Below are the code and all the weights of a small trained network. Each question names an input and a class and asks about switching units off, where a switched-off unit gives its printed mean instead of its output.

import numpy as np


def w(rows, s, z=0):
    codes = np.array(rows[::2]) - 128.0
    scale = np.full(codes.shape[1], s)
    scale[-1] = z or s
    return codes * scale


def f(y):
    return y / 2 * (1 + np.tanh(0.7978845608 * (y + 0.044715 * y**3)))


def log_softmax(a):
    a = a - a.max(-1, keepdims=True)
    return a - np.log(np.exp(a).sum(-1, keepdims=True))


def net(x, mask):
    res = np.array(x, float).reshape(1, 5) / 4 @ E
    y = f(res @ A[0][:, :-1].T + A[0][:, -1])
    res = res + np.where(mask, y, B[0][:, -1]) @ B[0][:, :-1]
    return log_softmax(res[-1] @ U[:, :-1].T + U[:, -1])


A, B = {}, {}
E = w([
[194,210,87,234],'x0',
[119,208,1,83],'x1',
[241,172,178,61],'x2',
[128,128,128,128],'x3',
[177,13,64,137],'x4',
],0.0067)
A[0] = w([
[187,136,142,107,64],'N1',
[203,136,148,88,51],'N2',
[71,110,109,178,102],'N3',
[189,155,112,225,14],'N4',
[194,63,90,114,27],'N5',
[164,74,95,127,83],'N6',
[63,118,111,172,69],'N7',
[110,102,134,62,31],'N8',
[171,133,145,108,37],'N9',
[100,80,146,60,92],'N10',
[136,100,194,168,58],'N11',
[190,149,111,207,87],'N12',
[91,174,153,125,57],'N13',
[137,98,180,152,63],'N14',
[150,117,6,59,43],'N15',
[140,97,188,160,56],'N16',
[169,141,129,125,56],'N17',
[80,189,171,111,4],'N18',
[197,96,79,198,63],'N19',
[179,52,84,128,70],'N20',
[185,28,215,191,99],'N21',
[117,117,142,112,100],'N22',
[118,133,188,145,35],'N23',
[117,93,131,81,41],'N24',
[110,194,177,104,57],'N25',
[61,112,101,173,66],'N26',
[93,116,132,160,50],'N27',
[64,205,175,128,18],'N28',
[214,111,130,83,77],'N29',
[102,59,128,26,90],'N30',
[173,163,123,196,42],'N31',
[128,150,71,99,47],'N32',
[218,122,143,74,70],'N33',
[87,112,136,33,24],'N34',
[209,135,139,59,92],'N35',
[162,70,89,106,55],'N36',
[182,42,80,123,33],'N37',
[140,106,170,163,82],'N38',
[73,118,103,162,79],'N39',
[115,167,67,85,77],'N40',
[212,132,143,78,67],'N41',
[132,163,34,46,84],'N42',
[73,61,72,178,86],'N43',
[129,152,90,99,66],'N44',
],0.014,0.0038)
B[0] = w([
[109,88,123,141,161],'N1',
[98,64,126,142,181],'N2',
[113,61,124,143,172],'N3',
[78,182,57,176,196],'N4',
[154,138,214,140,177],'N5',
[151,147,181,135,165],'N6',
[116,63,132,140,166],'N7',
[104,156,101,167,158],'N8',
[106,100,125,131,142],'N9',
[108,174,68,193,192],'N10',
[141,137,90,61,174],'N11',
[94,178,57,175,200],'N12',
[155,139,181,125,150],'N13',
[152,132,87,88,161],'N14',
[181,153,124,29,216],'N15',
[138,135,91,67,169],'N16',
[123,112,116,149,139],'N17',
[173,155,195,146,165],'N18',
[129,184,160,181,194],'N19',
[170,157,210,139,189],'N20',
[173,148,90,1,254],'N21',
[131,139,113,135,133],'N22',
[157,146,143,87,149],'N23',
[123,161,110,160,149],'N24',
[163,125,216,149,176],'N25',
[113,56,122,143,172],'N26',
[126,102,123,127,134],'N27',
[173,156,241,128,184],'N28',
[114,65,154,156,189],'N29',
[81,193,59,200,221],'N30',
[104,176,81,169,178],'N31',
[136,140,99,88,160],'N32',
[105,52,137,152,200],'N33',
[90,175,66,174,181],'N34',
[97,47,127,152,205],'N35',
[143,160,185,135,165],'N36',
[167,170,225,128,191],'N37',
[131,140,102,89,154],'N38',
[119,73,123,137,161],'N39',
[150,137,96,60,183],'N40',
[99,55,130,149,194],'N41',
[151,141,77,28,220],'N42',
[85,35,162,160,202],'N43',
[136,124,107,99,149],'N44',
],0.037,0.0084)
U = w([
[125,139,8,22,152],'0',
[45,211,1,212,41],'1',
[56,10,71,146,62],'2',
[139,181,158,152,250],'3',
],0.0076,0.0024)

Each question gives the input, the list of numbers given to net, and the class t.
The units are the neurons (one row each of A and B). Each row of codes is followed by its name. A weight is (code - 128) times the scale printed after its matrix; where a second scale follows, it is the last column's (A, B and U).
mask holds one flag per neuron, in row order. A switched-off neuron (its flag False) gives its mean, the last column of its row in B, instead of its output. The means were averaged over made-up inputs and are rounded, as every weight is.
A unit's drop is (log p(t) with every unit on - log p(t) with that unit switched off) / (log p(t) with every unit on - log p(t) with every unit switched off).
The circuit of an input: a set's keep is (log p(t) with only the set's units on - log p(t) with every unit switched off) / (log p(t) with every unit on - log p(t) with every unit switched off). Starting from the 12 units with the biggest drops (on a tie, the unit counted first), units are removed one at a time, each time the one whose removal leaves the highest keep (on an exact tie, the one counted first), for as long as the keep stays at least 0.8.
circuit, biggest first: the units of the circuit, biggest drop first
k most important neurons: the k neurons with the biggest drops, biggest first
drop when u is switched off: that unit's drop, to one decimal
input [7,1,-4,7,8], class 3: 4 most important neurons : [N37; N20; N30; N5]
input [7,-6,6,6,-2], class 1: circuit, biggest first : [N4]
input [5,-7,-7,-2,-4], class 0: 2 most important neurons : [N21; N11]
input [4,-5,-3,4,-6], class 3: 3 most important neurons : [N28; N42; N15]
input [5,-1,0,8,5], class 1: 3 most important neurons : [N4; N12; N28]
input [1,-2,-7,5,-8], class 3: 4 most important neurons : [N28; N18; N35; N13]
input [4,0,6,5,7], class 3: 4 most important neurons : [N37; N19; N20; N5]
input [-7,2,-5,0,7], class 1: 3 most important neurons : [N30; N10; N34]
input [3,-3,2,-8,4], class 3: 2 most important neurons : [N42; N19]
input [0,-5,6,8,3], class 2: 2 most important neurons : [N33; N29]
input [-8,-6,-3,-4,8], class 1: 3 most important neurons : [N30; N10; N34]
input [-2,-4,4,3,-5], class 3: 3 most important neurons : [N25; N42; N28]
input [5,2,-6,2,1], class 2: 2 most important neurons : [N43; N30]
input [-2,-6,-5,-5,4], class 0: circuit, biggest first : [N21]
input [-7,6,3,-7,-4], class 1: drop when N21 is switched off : 0.9
input [-5,-4,-5,3,-5], class 1: drop when N5 is switched off : 0.1
input [-6,6,-3,5,7], class 3: drop when N37 is switched off : 0.8
input [-3,0,3,-8,5], class 3: drop when N23 is switched off : 0.0
